Here is a tiny trained network, its code and every weight. The questions are about switching its units off for an input and a class, where a switched-off unit gives its printed mean instead of its output.

import numpy as np


def w(rows, s, z=0):
    codes = np.array(rows[::2]) - 128.0
    scale = np.full(codes.shape[1], s)
    scale[-1] = z or s
    return codes * scale


def f(y):
    return np.maximum(y, 0)


def log_softmax(a):
    a = a - a.max(-1, keepdims=True)
    return a - np.log(np.exp(a).sum(-1, keepdims=True))


def net(x, mask):
    res = np.array(x, float).reshape(1, 7) / 4 @ E
    y = f(res @ A[0][:, :-1].T + A[0][:, -1])
    res = res + np.where(mask, y, B[0][:, -1]) @ B[0][:, :-1]
    return log_softmax(res[-1] @ U[:, :-1].T + U[:, -1])


A, B = {}, {}
E = w([
[213,127,52,157,147,59,248,154,143,96],'x0',
[14,71,129,132,225,49,101,233,183,57],'x1',
[145,158,26,92,201,195,107,194,72,225],'x2',
[72,142,66,135,85,82,123,81,191,192],'x3',
[163,254,171,65,142,95,120,157,231,124],'x4',
[193,127,47,123,136,158,22,59,169,27],'x5',
[247,25,161,97,135,76,63,128,170,215],'x6',
],0.0072)
A[0] = w([
[54,140,24,132,77,68,124,58,184,221,19],'n0',
[132,110,104,123,156,173,129,144,97,144,115],'n1',
[154,253,161,98,152,116,101,152,176,132,131],'n2',
[37,220,98,144,114,187,177,110,100,61,27],'n3',
[49,81,83,127,159,80,98,162,151,113,39],'n4',
[164,116,146,120,159,129,147,145,107,88,160],'n5',
[83,144,164,133,103,109,184,149,118,206,28],'n6',
[140,127,166,131,97,124,139,107,126,100,91],'n7',
[87,10,75,156,111,164,143,88,57,125,115],'n8',
[163,172,109,132,33,164,151,42,101,196,6],'n9',
[77,126,187,133,120,147,183,158,113,161,101],'n10',
[30,152,190,122,115,192,27,101,118,167,60],'n11',
[118,137,145,131,104,91,123,89,151,110,121],'n12',
[191,55,162,120,137,91,89,134,157,197,43],'n13',
[144,147,62,142,139,110,208,124,130,93,97],'n14',
[116,139,99,133,135,138,126,149,124,172,162],'n15',
[133,138,80,137,118,121,96,105,148,117,78],'n16',
[151,146,84,118,145,174,61,111,143,51,53],'n17',
[145,117,78,142,121,73,182,120,145,145,116],'n18',
[105,95,180,151,84,107,148,92,126,82,115],'n19',
[78,106,127,126,164,80,95,171,147,111,2],'n20',
[157,111,148,120,129,102,101,126,145,151,11],'n21',
[163,130,143,130,173,175,120,168,97,113,153],'n22',
[167,123,192,118,138,189,140,135,84,91,120],'n23',
[119,172,49,119,162,152,91,159,110,190,120],'n24',
[123,128,55,143,103,134,73,81,145,76,148],'n25',
],0.013,0.0043)
B[0] = w([
[77,164,243,144,85,119,53,196,80,68,217],'n0',
[99,129,164,125,95,125,137,101,159,95,182],'n1',
[95,192,88,149,126,95,97,166,197,208,230],'n2',
[122,17,79,129,113,145,10,99,104,152,248],'n3',
[120,133,107,143,193,214,158,140,135,115,211],'n4',
[144,167,157,133,104,164,117,157,97,99,182],'n5',
[165,94,154,114,186,62,173,99,118,177,198],'n6',
[91,125,137,118,103,138,156,104,138,117,163],'n7',
[119,199,85,136,129,64,86,164,216,218,239],'n8',
[103,121,75,154,231,218,171,155,148,103,237],'n9',
[146,125,183,107,170,86,148,114,76,172,203],'n10',
[252,155,78,131,81,96,170,157,135,30,230],'n11',
[98,129,129,112,98,151,167,91,142,149,174],'n12',
[137,50,74,127,111,127,42,101,75,135,226],'n13',
[211,144,90,118,94,113,139,147,130,61,211],'n14',
[110,138,161,108,103,147,148,85,132,111,177],'n15',
[156,107,152,131,140,117,154,109,112,148,164],'n16',
[154,104,177,131,172,70,175,122,87,178,207],'n17',
[198,141,110,118,106,114,152,130,131,81,199],'n18',
[82,140,156,98,78,144,167,65,166,113,201],'n19',
[107,135,92,166,182,194,156,125,139,120,197],'n20',
[113,75,89,128,130,117,113,106,137,127,159],'n21',
[78,134,180,118,95,126,129,122,111,90,192],'n22',
[91,142,171,158,146,139,109,183,117,77,188],'n23',
[91,98,142,112,83,132,193,43,168,117,223],'n24',
[130,124,182,94,158,95,172,122,83,180,210],'n25',
],0.019,0.013)
U = w([
[84,120,81,183,254,225,187,142,142,106,85],'0',
[117,25,64,128,105,132,45,78,86,148,125],'1',
[158,116,185,108,196,76,200,105,67,202,116],'2',
[236,161,70,121,65,117,173,147,131,61,124],'3',
[76,206,89,143,111,91,105,157,221,215,121],'4',
[34,119,156,102,54,149,196,22,185,108,102],'5',
[54,157,217,167,116,141,94,193,79,76,253],'6',
[122,179,110,64,106,186,165,114,73,205,116],'7',
],0.0066,0.011)

Each question gives the input, the list of numbers given to net, and the class t.
The units are the neurons (one row each of A and B). Each row of codes is followed by its name. A weight is (code - 128) times the scale printed after its matrix; where a second scale follows, it is the last column's (A, B and U).
mask holds one flag per neuron, in row order. A switched-off neuron (its flag False) gives its mean, the last column of its row in B, instead of its output. The means were averaged over made-up inputs and are rounded, as every weight is.
A unit's drop is (log p(t) with every unit on - log p(t) with that unit switched off) / (log p(t) with every unit on - log p(t) with every unit switched off).
The circuit of an input: a set's keep is (log p(t) with only the set's units on - log p(t) with every unit switched off) / (log p(t) with every unit on - log p(t) with every unit switched off). Starting from the 12 units with the biggest drops (on a tie, the unit counted first), units are removed one at a time, each time the one whose removal leaves the highest keep (on an exact tie, the one counted first), for as long as the keep stays at least 0.8.
circuit, biggest first: the units of the circuit, biggest drop first
most important unit: the unit with the biggest drop
top k neurons: the k neurons with the biggest drops, biggest first
drop of u: that unit's drop, to one decimal
input [8,6,1,5,-1,3,-7], class 3: circuit, biggest first : (n14)
input [6,2,-1,2,-8,-5,8], class 1: top 2 neurons : (n13, n2)
input [1,3,1,-6,3,-8,-3], class 2: top 2 neurons : (n6, n10)
input [5,-4,-8,-7,6,6,-4], class 5: top 3 neurons : (n19, n0, n8)
input [-4,6,7,0,-8,-3,-3], class 4: top 3 neurons : (n8, n9, n19)
input [6,5,1,6,4,1,-4], class 3: top 4 neurons : (n14, n18, n9, n23)
input [0,-6,-7,8,-5,-5,7], class 6: top 4 neurons : (n0, n3, n24, n9)
input [-4,-2,-4,-6,6,2,8], class 1: top 2 neurons : (n13, n8)
input [0,-6,-3,4,-5,2,-2], class 0: top 2 neurons : (n9, n2)
input [7,3,-1,5,-5,7,2], class 2: top 4 neurons : (n25, n11, n17, n16)
input [4,6,1,3,5,0,-7], class 1: top 3 neurons : (n3, n9, n8)
input [6,-3,-2,-3,-6,-1,-6], class 1: top 3 neurons : (n3, n11, n2)
input [7,-6,2,-2,2,-3,7], class 1: top 3 neurons : (n13, n11, n4)
input [2,8,-2,5,8,-6,3], class 0: top 2 neurons : (n4, n20)
input [-1,-3,-8,-7,2,8,-3], class 2: most important unit : n17
input [0,3,4,-6,-7,3,0], class 4: drop of n0 : 0.2
input [0,-7,8,-5,7,-4,-7], class 5: drop of n20 : 0.3
input [1,-5,-6,-3,8,6,-8], class 1: drop of n3 : 2.9
